Below is a small trained network, with its code and all its weights. Each question gives an input and a class and asks what happens when units are switched off, that is, made to give their printed mean instead of their output.

import numpy as np


def w(rows, s, z=0):
    codes = np.array(rows[::2]) - 128.0
    scale = np.full(codes.shape[1], s)
    scale[-1] = z or s
    return codes * scale


def norm(h):
    return h / np.sqrt((h * h).mean(-1, keepdims=True) + 1e-5)


def f(y):
    return y / 2 * (1 + np.tanh(0.7978845608 * (y + 0.044715 * y**3)))


def log_softmax(a):
    a = a - a.max(-1, keepdims=True)
    return a - np.log(np.exp(a).sum(-1, keepdims=True))


def net(x, mask):
    res = np.array(x, float).reshape(1, 2) / 4 @ E
    u = 0
    for l in range(2):
        y = f(norm(res) @ A[l][:, :-1].T + A[l][:, -1])
        res = res + np.where(mask[u : u + 10], y, B[l][:, -1]) @ B[l][:, :-1]
        u += 10
    return log_softmax(norm(res)[-1] @ U[:, :-1].T + U[:, -1])


A, B = {}, {}
E = w([
[168,74,146,128,183,136,3],'x0',
[196,84,47,104,132,100,153],'x1',
],0.0015)
A[0] = w([
[32,200,194,161,43,164,191,98],'0.n1',
[103,146,252,108,168,173,75,162],'0.n2',
[93,139,207,142,190,151,56,77],'0.n3',
[125,89,109,93,73,84,248,97],'0.n4',
[178,108,68,120,63,94,223,33],'0.n5',
[37,180,148,90,79,120,142,6],'0.n6',
[152,120,161,172,143,199,69,61],'0.n7',
[172,153,21,140,45,138,224,29],'0.n8',
[202,83,89,99,180,74,110,97],'0.n9',
[146,109,157,126,84,126,120,142],'0.n10',
],0.0027,0.0014)
B[0] = w([
[195,58,108,92,72,192,143,251],'0.n1',
[60,148,103,141,137,96,152,217],'0.n2',
[98,170,65,117,180,91,119,181],'0.n3',
[71,113,146,147,184,123,132,199],'0.n4',
[112,112,121,138,217,73,141,180],'0.n5',
[159,77,148,152,103,119,114,138],'0.n6',
[130,134,140,103,197,102,120,140],'0.n7',
[107,120,144,171,253,94,108,204],'0.n8',
[151,134,143,81,78,114,169,171],'0.n9',
[120,147,104,105,128,140,140,133],'0.n10',
],0.0031,0.002)
A[1] = w([
[110,165,146,160,135,141,161,132],'1.n1',
[255,133,121,100,71,112,100,2],'1.n2',
[142,101,191,147,153,198,157,171],'1.n3',
[146,80,100,120,119,158,152,163],'1.n4',
[186,130,90,111,112,114,163,124],'1.n5',
[143,115,136,165,24,172,151,26],'1.n6',
[119,103,167,139,144,150,80,146],'1.n7',
[92,180,135,169,146,132,83,66],'1.n8',
[129,115,88,124,170,107,92,101],'1.n9',
[113,128,144,129,68,164,147,50],'1.n10',
],0.006,0.0012)
B[1] = w([
[181,109,128,131,137,85,27,156],'1.n1',
[177,88,117,155,108,22,54,236],'1.n2',
[139,129,73,92,62,145,80,208],'1.n3',
[84,179,172,128,90,140,107,210],'1.n4',
[76,167,113,99,105,177,72,181],'1.n5',
[86,24,84,172,113,218,173,252],'1.n6',
[94,152,109,131,122,123,229,159],'1.n7',
[89,217,80,1,85,146,117,189],'1.n8',
[107,91,138,182,51,187,151,235],'1.n9',
[140,55,125,157,91,151,129,175],'1.n10',
],0.0036,0.0018)
U = w([
[119,53,119,154,82,210,140,198],'0',
[120,108,129,168,247,93,181,189],'1',
[76,216,114,63,141,141,114,202],'2',
[179,105,129,136,111,65,45,197],'3',
[175,155,174,128,144,159,141,3],'4',
[146,145,149,130,138,146,136,40],'5',
[159,143,156,127,144,148,137,26],'6',
[168,142,172,121,144,152,135,42],'7',
],0.014,0.0059)

Each question gives the input, the list of numbers given to net, and the class t.
The units are the neurons (one row each of A and B). Each row of codes is followed by its name. A weight is (code - 128) times the scale printed after its matrix; where a second scale follows, it is the last column's (A, B and U).
mask holds one flag per neuron, layer by layer. A switched-off neuron (its flag False) gives its mean, the last column of its row in B, instead of its output. The means were averaged over made-up inputs and are rounded, as every weight is.
A unit's drop is (log p(t) with every unit on - log p(t) with that unit switched off) / (log p(t) with every unit on - log p(t) with every unit switched off).
most important unit: the unit with the biggest drop
k most important neurons: the k neurons with the biggest drops, biggest first
k most important neurons of layer l: the k neurons of layer l with the biggest drops, biggest first
drop of u: that unit's drop, to one decimal
input [-5,1], class 1: 2 most important neurons => 0.n8, 0.n5
input [1,5], class 3: most important unit => 0.n9
input [-6,1], class 1: 3 most important neurons of layer 0 => 0.n8, 0.n5, 0.n4
input [1,4], class 3: 3 most important neurons => 0.n9, 0.n2, 1.n2
input [1,8], class 3: 3 most important neurons of layer 1 => 1.n6, 1.n5, 1.n8
input [-4,1], class 1: 3 most important neurons => 0.n8, 0.n5, 1.n6
input [3,1], class 3: 2 most important neurons => 0.n8, 0.n4
input [7,0], class 2: 2 most important neurons => 0.n1, 1.n6
input [1,-5], class 2: 2 most important neurons of layer 0 => 0.n3, 0.n2
input [6,-1], class 2: drop of 0.n1 => 0.2
input [0,4], class 1: drop of 0.n1 => 1.4
input [6,-5], class 2: drop of 1.n8 => 0.1
